Here is a tiny trained network, its code and every weight. The questions are about switching its units off for an input and a class, where a switched-off unit gives its printed mean instead of its output.

import numpy as np


def w(rows, s, z=0):
    codes = np.array(rows[::2]) - 128.0
    scale = np.full(codes.shape[1], s)
    scale[-1] = z or s
    return codes * scale


def f(y):
    return np.maximum(y, 0)


def log_softmax(a):
    a = a - a.max(-1, keepdims=True)
    return a - np.log(np.exp(a).sum(-1, keepdims=True))


def net(x, mask):
    res = np.array(x, float).reshape(1, 8) / 4 @ E
    y = f(res @ A[0][:, :-1].T + A[0][:, -1])
    res = res + np.where(mask, y, B[0][:, -1]) @ B[0][:, :-1]
    return log_softmax(res[-1] @ U[:, :-1].T + U[:, -1])


A, B = {}, {}
E = w([
[53,71,22,107,38],'x0',
[124,133,112,128,145],'x1',
[121,142,105,137,141],'x2',
[48,70,160,202,184],'x3',
[133,119,139,120,125],'x4',
[10,186,187,37,132],'x5',
[119,148,104,146,129],'x6',
[135,110,117,97,177],'x7',
],0.012)
A[0] = w([
[137,168,151,134,161,45],'N0',
[59,100,142,167,155,10],'N1',
[170,147,199,142,113,174],'N2',
[139,186,103,76,109,15],'N3',
[138,211,155,156,160,111],'N4',
[46,102,187,184,155,16],'N5',
[84,168,133,108,153,31],'N6',
[62,88,164,208,182,9],'N7',
[165,170,138,79,70,7],'N8',
[218,243,85,50,88,63],'N9',
[65,120,75,107,84,96],'N10',
[138,159,103,106,107,76],'N11',
[53,92,71,79,89,123],'N12',
[100,84,84,112,104,133],'N13',
[72,184,167,114,129,99],'N14',
[119,119,172,72,179,130],'N15',
[145,214,214,156,190,172],'N16',
[179,86,131,166,114,152],'N17',
[150,98,95,211,118,154],'N18',
[4,173,175,47,110,40],'N19',
[91,141,128,181,122,137],'N20',
[151,157,133,142,166,87],'N21',
],0.013,0.0019)
B[0] = w([
[148,107,133,123,32,168],'N0',
[95,185,157,57,169,181],'N1',
[103,96,97,153,93,189],'N2',
[95,175,150,94,198,178],'N3',
[93,41,120,95,51,190],'N4',
[89,185,201,127,143,203],'N5',
[163,143,142,179,141,170],'N6',
[67,148,211,100,185,212],'N7',
[92,155,147,87,161,184],'N8',
[80,162,171,50,185,246],'N9',
[123,59,113,99,86,195],'N10',
[124,121,189,115,129,159],'N11',
[88,39,107,168,20,211],'N12',
[107,106,99,139,97,181],'N13',
[240,180,62,205,138,191],'N14',
[140,119,119,132,104,179],'N15',
[115,1,81,128,24,243],'N16',
[150,202,77,220,171,189],'N17',
[187,158,147,145,194,202],'N18',
[234,194,83,172,170,248],'N19',
[112,116,135,82,133,159],'N20',
[127,132,122,181,40,165],'N21',
],0.0087,0.017)
U = w([
[63,13,61,122,58,209],'0',
[233,179,48,187,211,139],'1',
[2,161,206,28,203,8],'2',
],0.0086,0.0015)

Each question gives the input, the list of numbers given to net, and the class t.
The units are the neurons (one row each of A and B). Each row of codes is followed by its name. A weight is (code - 128) times the scale printed after its matrix; where a second scale follows, it is the last column's (A, B and U).
mask holds one flag per neuron, in row order. A switched-off neuron (its flag False) gives its mean, the last column of its row in B, instead of its output. The means were averaged over made-up inputs and are rounded, as every weight is.
A unit's drop is (log p(t) with every unit on - log p(t) with that unit switched off) / (log p(t) with every unit on - log p(t) with every unit switched off).
unit that matters most: the unit with the biggest drop
top k neurons: the k neurons with the biggest drops, biggest first
drop of u: that unit's drop, to one decimal
input [-2,-3,-7,8,-3,-5,5,-3], class 2: unit that matters most -> N7
input [6,7,0,-5,-5,8,6,6], class 1: top 3 neurons -> N19; N16; N14
input [3,5,-8,8,-1,8,7,-7], class 1: top 2 neurons -> N19; N14
input [6,3,-1,-4,2,-7,0,4], class 1: top 2 neurons -> N16; N18
input [3,-8,-6,-6,-5,7,-7,5], class 1: top 2 neurons -> N19; N14
input [-4,-5,1,4,0,-2,-7,1], class 0: top 2 neurons -> N9; N16
input [-5,-3,-5,4,-7,-5,-6,2], class 0: top 3 neurons -> N19; N16; N14
input [6,2,-2,-7,-8,-1,-2,-5], class 2: top 4 neurons -> N9; N16; N3; N8
input [3,0,5,-3,-3,-4,7,-4], class 1: top 4 neurons -> N16; N18; N4; N7
input [3,-1,-3,5,8,-4,5,7], class 2: top 2 neurons -> N19; N14
input [-5,2,5,-6,6,-1,7,1], class 2: top 2 neurons -> N9; N12
input [-6,-6,-1,3,1,6,-5,3], class 0: top 2 neurons -> N16; N4
input [0,5,-5,3,4,-4,-2,-7], class 1: drop of N9 -> 0.1
input [-3,6,-6,0,-3,-1,-6,-4], class 0: unit that matters most -> N19
input [4,-4,-1,-2,-4,8,-8,8], class 1: drop of N19 -> 0.8
input [-7,4,1,6,4,-1,-6,5], class 0: drop of N16 -> 1.4
